Where the symbols take the objects:
Dun ku Kab
Dun zi Zet
Dun ru Rup
Dun tu Vov
Dun bu Nur
Dun va Gur
Von ku Mar
Von zi Niv
Von ru Nub
Von tu Kab
Von bu Rup
Von va Dun
Til ku Sak
Til zi Mip
Til ru Fof
Til tu Gug
Til bu Vuf
Til va Dit
Mar ku Lur
Mar zi Dep
Mar ru Lud
Mar tu Zuk
Mar bu Von
Mar va Kab
Gad ku Fis
Gad zi Sil
Gad ru Lof
Gad tu Gis
Gad bu Mip
Gad va Zuv
Fum ku Sis
Fum zi Fet
Fum ru Bev
Fum tu Zed
Fum bu Zoz
Fum va Faz
Bem ku Bes
Bem zi Ven
Bem ru Kad
Bem tu Lum
Bem bu Dom
Bem va Ziz
Sis ku Laz
Sis zi Duk
Sis ru Mik
Sis tu Lik
Sis bu Fum
Sis va Zed
Zed ku Lik
Zed zi Div
Zed ru Fum
Zed tu Gib
Zed bu Faz
Zed va Veb
Saz ku Zas
Saz zi Bak
Saz ru Seg
Saz tu Bes
Saz bu Kad
Saz va Bem
Bel ku Vuf
Bel zi Gug
Bel ru Gek
Bel tu Laz
Bel bu Mik
Bel va Sis
Faz ku Zed
Faz zi Gek
Faz ru Zoz
Faz tu Veb
Faz bu Zof
Faz va Dep
Ruk ku Les
Ruk zi Par
Ruk ru Gis
Ruk tu Vug
Ruk bu Goz
Ruk va Lof
Fim ku Pep
Fim zi Fum
Fim ru Niv
Fim tu Pir
Fim bu Zet
Fim va Mok
Zuv ku Gis
Zuv zi Les
Zuv ru Mip
Zuv tu Goz
Zuv bu Fad
Zuv va Lem
Ziz ku Lum
Ziz zi Fev
Ziz ru Dom
Ziz tu Fep
Ziz bu Rar
Ziz va Bil
Gis ku Paz
Gis zi Rok
Gis ru Gad
Gis tu Ruk
Gis bu Zuv
Gis va Goz
Zem ku Par
Zem zi Mur
Zem ru Les
Zem tu Vup
Zem bu Vug
Zem va Fis
Dit ku Gug
Dit zi Fad
Dit ru Vuf
Dit tu Duk
Dit bu Laz
Dit va Fet
Bev ku Mik
Bev zi Laz
Bev ru Veb
Bev tu Fum
Bev bu Pep
Bev va Zoz
Pir ku Zoz
Pir zi Zed
Pir ru Fim
Pir tu Zof
Pir bu Mok
Pir va Lur
Das ku Ven
Das zi Nur
Das ru Bes
Das tu Fev
Das bu Lum
Das va Seg
Par ku Nev
Par zi Dom
Par ru Rok
Par tu Fen
Par bu Zem
Par va Vup
Fen ku Mur
Fen zi Ziz
Fen ru Par
Fen tu Ver
Fen bu Vup
Fen va Sil
Bak ku Dev
Bak zi Von
Bak ru Dis
Bak tu Leb
Bak bu Giz
Bak va Ven
Vuf ku Til
Vuf zi Ras
Vuf ru Div
Vuf tu Dit
Vuf bu Bel
Vuf va Laz
Mok ku Pir
Mok zi Faz
Mok ru Zet
Mok tu Lur
Mok bu Lud
Mok va Mar
Sak ku Sep
Sak zi Gad
Sak ru Dul
Sak tu Ras
Sak bu Til
Sak va Gug
Zet ku Fim
Zet zi Zoz
Zet ru Zuk
Zet tu Mok
Zet bu Kul
Zet va Lud
Lum ku Das
Lum zi Pez
Lum ru Bem
Lum tu Seg
Lum bu Ziz
Lum va Fep
Fep ku Seg
Fep zi Zas
Fep ru Ziz
Fep tu Kad
Fep bu Bil
Fep va Bug
Nev ku Bug
Nev zi Bem
Nev ru Piz
Nev tu Mur
Nev bu Par
Nev va Fen
Fev ku Pez
Fev zi Gur
Fev ru Das
Fev tu Zas
Fev bu Seg
Fev va Saz
Fad ku Zuv
Fad zi Ruk
Fad ru Ras
Fad tu Lem
Fad bu Boz
Fad va Dul
Dev ku Nub
Dev zi Mar
Dev ru Gur
Dev tu Rup
Dev bu Bak
Dev va Leb
Gib ku Gek
Gib zi Vuf
Gib ru Zed
Gib tu Mik
Gib bu Veb
Gib va Bev
Lof ku Vug
Lof zi Vup
Lof ru Goz
Lof tu Gad
Lof bu Sep
Lof va Mip
Veb ku Gib
Veb zi Bel
Veb ru Faz
Veb tu Bev
Veb bu Dep
Veb va Pep
Rar ku Ziz
Rar zi Seg
Rar ru Mur
Rar tu Bil
Rar bu Ver
Rar va Piz
Gur ku Vov
Gur zi Lud
Gur ru Nur
Gur tu Dev
Gur bu Dis
Gur va Bak
Pep ku Bev
Pep zi Sis
Pep ru Dep
Pep tu Zoz
Pep bu Fim
Pep va Pir
Les ku Rok
Les zi Nev
Les ru Paz
Les tu Zem
Les bu Ruk
Les va Vug
Pez ku Nur
Pez zi Vov
Pez ru Ven
Pez tu Dis
Pez bu Fev
Pez va Zas
Bil ku Fep
Bil zi Saz
Bil ru Rar
Bil tu Bug
Bil bu Piz
Bil va Nev
Lem ku Goz
Lem zi Vug
Lem ru Fad
Lem tu Sep
Lem bu Dul
Lem va Sak
Sil ku Ver
Sil zi Bil
Sil ru Vup
Sil tu Rok
Sil bu Paz
Sil va Les
Gug ku Ras
Gug zi Zuv
Gug ru Til
Gug tu Boz
Gug bu Dit
Gug va Duk
Nub ku Lud
Nub zi Lur
Nub ru Vov
Nub tu Von
Nub bu Dev
Nub va Rup
Seg ku Fev
Seg zi Dis
Seg ru Lum
Seg tu Saz
Seg bu Fep
Seg va Kad
Kad ku Saz
Kad zi Giz
Kad ru Fep
Kad tu Bem
Kad bu Bug
Kad va Dom
Dis ku Gur
Dis zi Nub
Dis ru Pez
Dis tu Bak
Dis bu Zas
Dis va Giz
Dul ku Lem
Dul zi Lof
Dul ru Boz
Dul tu Sak
Dul bu Fof
Dul va Til
Kab ku Zuk
Kab zi Fim
Kab ru Von
Kab tu Kul
Kab bu Dun
Kab va Vov
Bug ku Kad
Bug zi Bes
Bug ru Bil
Bug tu Dom
Bug bu Nev
Bug va Mur
Zof ku Faz
Zof zi Gib
Zof ru Pir
Zof tu Dep
Zof bu Lur
Zof va Niv
Div ku Fof
Div zi Sak
Div ru Fet
Div tu Vuf
Div bu Gek
Div va Bel
Kul ku Zet
Kul zi Pir
Kul ru Kab
Kul tu Lud
Kul bu Vov
Kul va Nub
Bes ku Giz
Bes zi Leb
Bes ru Saz
Bes tu Das
Bes bu Bem
Bes va Lum
Vup ku Fen
Vup zi Rar
Vup ru Zem
Vup tu Sil
Vup bu Fis
Vup va Paz
Vov ku Kul
Vov zi Mok
Vov ru Dun
Vov tu Nub
Vov bu Gur
Vov va Dev
Piz ku Bil
Piz zi Kad
Piz ru Ver
Piz tu Nev
Piz bu Rok
Piz va Par
Mik ku Bel
Mik zi Dit
Mik ru Gib
Mik tu Sis
Mik bu Bev
Mik va Fum
Fof ku Dul
Fof zi Sep
Fof ru Duk
Fof tu Til
Fof bu Div
Fof va Vuf
Laz ku Dit
Laz zi Boz
Laz ru Bel
Laz tu Fet
Laz bu Sis
Laz va Lik
Mip ku Gad
Mip zi Paz
Mip ru Sep
Mip tu Zuv
Mip bu Ras
Mip va Fad
Giz ku Bak
Giz zi Rup
Giz ru Zas
Giz tu Ven
Giz bu Bes
Giz va Das
Fet ku Duk
Fet zi Dul
Fet ru Laz
Fet tu Div
Fet bu Lik
Fet va Gek
Sep ku Lof
Sep zi Fis
Sep ru Lem
Sep tu Mip
Sep bu Sak
Sep va Ras
Nur ku Dun
Nur zi Kul
Nur ru Leb
Nur tu Gur
Nur bu Pez
Nur va Dis
Paz ku Sil
Paz zi Piz
Paz ru Fis
Paz tu Les
Paz bu Gis
Paz va Ruk
Zoz ku Fum
Zoz zi Lik
Zoz ru Pep
Zoz tu Faz
Zoz bu Pir
Zoz va Zof
Boz ku Fad
Boz zi Goz
Boz ru Gug
Boz tu Dul
Boz bu Duk
Boz va Fof
Lud ku Mok
Lud zi Zof
Lud ru Kul
Lud tu Mar
Lud bu Nub
Lud va Von
Rok ku Piz
Rok zi Bug
Rok ru Sil
Rok tu Par
Rok bu Les
Rok va Zem
Duk ku Boz
Duk zi Lem
Duk ru Dit
Duk tu Fof
Duk bu Fet
Duk va Div
Ver ku Rar
Ver zi Fep
Ver ru Fen
Ver tu Piz
Ver bu Sil
Ver va Rok
Vug ku Zem
Vug zi Fen
Vug ru Ruk
Vug tu Fis
Vug bu Lof
Vug va Gad
Rup ku Von
Rup zi Zuk
Rup ru Dev
Rup tu Dun
Rup bu Leb
Rup va Nur
Lik ku Fet
Lik zi Fof
Lik ru Sis
Lik tu Gek
Lik bu Zed
Lik va Gib
Zas ku Dis
Zas zi Dev
Zas ru Fev
Zas tu Giz
Zas bu Saz
Zas va Bes
Zuk ku Niv
Zuk zi Pep
Zuk ru Mar
Zuk tu Zet
Zuk bu Kab
Zuk va Kul
Goz ku Ruk
Goz zi Zem
Goz ru Zuv
Goz tu Lof
Goz bu Lem
Goz va Sep
Gek ku Div
Gek zi Til
Gek ru Lik
Gek tu Bel
Gek bu Gib
Gek va Mik
Ven ku Leb
Ven zi Dun
Ven ru Giz
Ven tu Pez
Ven bu Das
Ven va Fev
Mur ku Dom
Mur zi Lum
Mur ru Nev
Mur tu Rar
Mur bu Fen
Mur va Ver
Ras ku Mip
Ras zi Gis
Ras ru Sak
Ras tu Fad
Ras bu Gug
Ras va Boz
Lur ku Zof
Lur zi Veb
Lur ru Mok
Lur tu Niv
Lur bu Mar
Lur va Zuk
Niv ku Dep
Niv zi Bev
Niv ru Lur
Niv tu Fim
Niv bu Zuk
Niv va Zet
Dom ku Bem
Dom zi Das
Dom ru Bug
Dom tu Ziz
Dom bu Mur
Dom va Rar
Dep ku Veb
Dep zi Mik
Dep ru Zof
Dep tu Pep
Dep bu Niv
Dep va Fim
Fis ku Vup
Fis zi Ver
Fis ru Vug
Fis tu Paz
Fis bu Gad
Fis va Gis
Leb ku Rup
Leb zi Kab
Leb ru Bak
Leb tu Nur
Leb bu Ven
Leb va Pez

In the rows, 130 means zero.

The rows follow the links: the fewer symbols apart two objects are, the more alike their rows tend to be.

Each row is also shifted at random along 3 hidden directions that mean nothing.

Some objects, each with a row of numbers:
Ruk
98,105,94,124,111,111,146,143,107,120,117,125,107,116,113,148,157,152,134,172,100,123,128,134,118,142,127,133,106
Niv
111,136,120,145,134,116,120,97,94,97,150,148,142,105,148,131,138,149,93,115,152,118,124,175,115,130,119,99,107
Nur
150,132,155,158,137,140,106,126,168,112,118,126,142,170,139,129,120,140,154,84,131,101,103,106,133,112,127,120,139
Fis
73,97,90,118,112,117,143,139,100,116,128,122,113,98,109,150,165,143,134,181,106,123,137,138,111,139,129,131,107
Zed
126,150,139,112,138,121,135,121,113,142,142,149,132,117,149,116,107,95,114,113,163,166,142,149,137,143,140,129,143
Par
150,91,95,119,123,135,141,117,105,129,131,119,128,72,97,98,200,118,136,206,111,132,142,145,131,121,119,173,132
Gur
152,120,145,151,143,134,104,115,154,107,117,128,149,159,133,115,143,143,158,106,140,105,95,115,145,112,118,131,139
Paz
189,86,96,117,122,112,142,138,125,129,102,123,108,118,114,126,169,139,148,180,103,140,112,135,133,141,131,156,123
Gug
80,137,146,102,133,95,147,152,130,143,91,143,104,159,129,109,118,73,186,122,133,162,124,87,159,146,154,167,166
Kab
136,131,153,155,148,107,95,126,156,124,137,139,135,152,144,182,71,134,120,58,130,94,116,130,87,120,130,76,123
Fad
80,140,126,111,130,84,146,145,112,150,122,136,110,143,106,149,121,131,135,150,109,127,135,105,134,136,127,140,126
Fim
133,130,111,136,135,116,123,92,89,95,149,149,146,99,145,118,156,153,94,135,161,129,116,181,130,132,114,111,107
Faz
109,140,121,116,133,133,122,118,107,126,164,142,144,109,156,160,98,145,87,114,167,147,140,177,111,149,133,85,107
Fep
148,117,130,135,116,193,126,144,162,133,139,100,140,124,131,130,134,134,135,139,124,130,149,126,124,124,136,128,133
Dom
162,121,122,139,112,195,132,144,155,132,141,98,137,120,131,135,136,150,118,146,117,129,148,136,121,126,133,124,120
Nub
196,123,146,148,150,115,92,120,166,129,137,132,146,165,143,181,84,174,114,76,135,101,96,135,110,124,118,81,113
Kul
178,125,143,150,155,103,98,111,146,123,135,143,140,145,140,158,98,145,116,82,135,103,105,139,108,119,122,95,122
Nev
134,121,130,148,112,166,144,150,144,134,122,111,109,104,128,125,131,93,133,130,90,124,162,124,99,121,149,137,138
Pez
122,143,156,158,135,155,112,124,158,124,135,119,149,152,126,121,129,139,142,106,125,95,128,103,133,103,116,129,141
Vup
217,94,104,125,122,127,138,147,145,149,118,116,110,119,115,155,135,149,121,160,96,135,127,142,112,137,133,130,115
Sak
91,148,142,113,131,93,142,165,139,163,118,136,102,167,125,172,75,127,136,111,110,134,137,94,122,145,143,119,131
Fet
154,166,143,113,128,121,158,140,126,145,110,142,117,165,146,99,118,120,129,123,148,175,122,122,174,148,143,153,145
Zof
194,126,126,133,139,116,127,107,116,107,115,152,128,124,160,100,140,117,126,107,160,157,103,166,143,142,137,131,134
Vov
200,107,148,145,156,107,98,109,157,113,101,142,140,158,137,110,136,115,171,92,143,118,81,115,145,115,128,140,153
Vuf
205,160,114,100,127,126,149,131,121,156,147,127,141,168,135,135,129,220,80,171,157,168,110,150,184,156,108,134,96
Rup
169,121,155,155,146,125,97,129,174,116,112,132,137,173,146,148,101,136,155,68,133,104,95,111,121,119,132,107,137
Gek
22,173,146,117,124,127,151,136,99,134,140,147,121,120,143,115,104,83,121,111,148,152,165,126,133,140,148,129,145
Von
186,95,139,136,160,92,104,88,129,104,95,154,145,127,124,65,185,86,188,123,155,125,78,120,162,111,118,179,169
Ras
123,136,133,108,136,82,145,146,125,155,105,139,106,156,111,129,124,117,153,142,116,143,121,95,149,140,132,159,143
Giz
120,142,163,155,135,158,111,131,165,133,133,117,145,150,123,120,118,116,147,100,122,101,138,95,129,101,124,132,150
Gis
26,122,112,134,107,111,147,162,111,119,117,126,95,121,122,175,117,127,137,130,87,109,148,119,87,139,146,106,109

The symbols that take the first to the second take the third to the fourth, perhaps in another order. What is the fourth?
Answer with the object's name.
A 121,112,137,142,149,111,94,104,134,109,136,137,154,133,129,141,131,139,141,106,148,100,103,132,121,116,113,110,129
B 103,126,137,150,138,137,98,118,146,107,144,125,156,148,135,154,121,166,134,104,138,90,109,125,120,116,114,97,117
C 160,123,124,147,112,164,139,153,149,146,134,109,111,111,125,154,115,129,107,131,88,119,163,135,91,126,143,114,120
D Rok

A 151,124,150,134,133,177,113,139,175,146,137,107,149,137,124,124,118,117,150,119,128,121,141,104,130,111,130,137,150
B 128,141,154,162,133,148,101,134,170,118,138,118,146,172,142,170,92,171,127,76,126,88,116,115,112,117,122,85,116
C 78,139,132,153,137,110,115,102,100,98,148,152,136,105,144,140,123,122,104,98,139,103,132,159,99,121,125,95,117
D Bev

A 116,134,112,134,111,111,145,164,130,139,128,120,98,150,123,201,95,187,97,131,83,110,137,131,93,146,134,88,86
B 165,88,92,117,119,123,140,137,122,133,122,119,115,107,111,147,159,154,126,180,105,133,124,144,119,139,126,137,111
C 249,118,121,141,115,188,136,142,167,141,130,100,134,134,130,122,144,167,113,152,114,140,131,141,138,127,128,138,119
D Lum

A 117,132,156,156,139,141,113,121,151,105,113,127,143,152,128,92,151,112,173,103,132,104,111,97,146,103,125,150,156
B 106,123,144,151,141,134,99,119,149,105,129,129,151,151,135,138,125,145,150,96,140,96,108,117,126,114,120,110,129
C 186,125,134,132,128,84,157,158,142,138,69,140,79,167,124,116,131,106,162,124,86,139,108,97,140,139,152,163,146
D Ruk

A 88,100,109,126,113,110,147,151,118,117,94,129,95,116,119,133,151,103,164,148,96,127,131,119,112,139,148,144,132
B 159,113,113,139,113,170,145,131,130,127,131,110,126,96,119,103,171,121,127,169,107,129,150,138,127,121,128,153,132
C 161,164,127,106,131,124,153,117,101,144,138,141,139,138,134,93,147,152,100,164,162,170,127,147,183,144,120,158,127
D Ras

A 142,93,106,122,119,120,140,150,131,132,110,121,102,116,117,152,139,122,144,150,96,131,133,130,106,139,143,132,124
B 133,119,122,142,109,172,144,142,135,128,128,112,119,99,124,112,152,106,133,150,100,128,159,132,110,119,139,143,136
C 109,149,155,156,132,160,109,130,161,131,151,112,153,153,125,145,109,151,122,101,123,91,139,106,119,104,114,111,128
D Vov

A 148,116,121,133,111,195,128,138,150,130,146,98,147,114,127,127,148,152,125,157,125,129,148,135,128,124,127,131,122
B 165,122,141,141,117,195,125,158,180,139,130,100,131,138,140,143,108,125,138,112,115,131,148,117,115,125,148,119,138
C 138,135,136,154,107,192,137,168,168,138,136,101,114,127,143,165,92,129,114,101,93,118,167,127,84,127,154,96,121
D Bug

A 135,113,121,138,113,185,140,134,138,119,123,108,131,103,125,91,173,105,153,157,116,134,148,127,133,120,137,159,145
B 115,119,128,146,111,165,144,148,137,131,122,114,109,95,124,117,143,85,138,136,94,124,165,126,100,120,149,141,144
C 155,109,121,140,117,149,142,141,135,135,120,119,109,97,118,115,149,94,138,148,93,129,154,127,110,123,142,148,141
D Sil

A 163,115,129,144,118,150,142,152,149,143,114,115,103,109,124,130,125,90,135,128,88,127,156,123,97,122,150,136,142
B 149,128,137,137,138,159,111,105,143,131,151,112,170,127,102,96,171,154,134,163,140,108,127,115,160,98,97,158,138
C 76,129,128,130,131,123,128,109,97,95,129,154,132,98,159,111,135,87,135,104,162,144,129,162,121,138,146,118,137
D Dit

A 134,127,150,152,150,98,104,112,137,114,122,150,131,133,142,139,105,102,137,71,133,105,115,131,101,117,133,106,140
B 79,126,135,149,134,144,109,105,127,97,139,123,161,132,120,105,167,144,152,135,143,94,114,116,146,105,107,138,132
C 113,147,124,98,127,117,149,137,114,143,124,136,127,155,130,117,135,149,134,155,152,165,119,122,175,152,128,151,129
D Gib

A 68,128,111,122,121,88,153,135,93,127,114,135,107,122,102,124,163,132,140,173,102,122,131,115,136,134,124,155,123
B 191,108,144,144,124,135,142,165,170,150,88,124,82,128,133,132,103,57,161,95,77,136,144,106,92,128,168,142,161
C 252,128,124,109,146,122,129,108,126,140,132,145,140,133,153,112,127,145,104,133,173,178,104,171,161,148,129,135,128
D Dit

A 120,114,97,120,119,94,153,128,92,122,112,131,112,122,102,115,185,158,133,195,106,127,116,130,149,134,116,161,112
B 93,125,119,137,110,112,145,170,133,132,111,125,89,144,129,187,95,144,125,114,80,115,140,117,89,147,150,97,106
C 132,121,121,131,116,200,118,140,159,138,165,94,156,121,125,156,124,171,110,148,128,120,153,137,117,124,122,107,111
D Lum

A 11,108,148,145,148,98,100,102,112,87,116,153,139,102,129,102,148,46,194,90,144,99,123,110,110,107,135,137,165
B 134,115,132,140,147,118,94,106,139,110,141,134,158,139,130,150,130,160,132,112,148,98,103,135,123,117,108,105,119
C 145,136,129,125,127,86,153,152,126,145,99,137,93,156,115,135,126,131,138,140,93,131,120,102,136,137,134,148,130
D Lem

A 107,163,136,113,134,127,135,125,111,149,163,141,137,120,145,149,87,129,84,114,159,153,153,156,123,144,133,103,121
B 58,159,147,120,133,129,127,140,120,140,153,147,126,117,160,167,59,92,104,76,154,146,163,147,94,148,155,81,133
C 170,126,112,113,138,126,126,101,103,118,145,145,148,110,150,120,142,149,101,140,176,159,114,181,144,146,122,120,114
D Dep

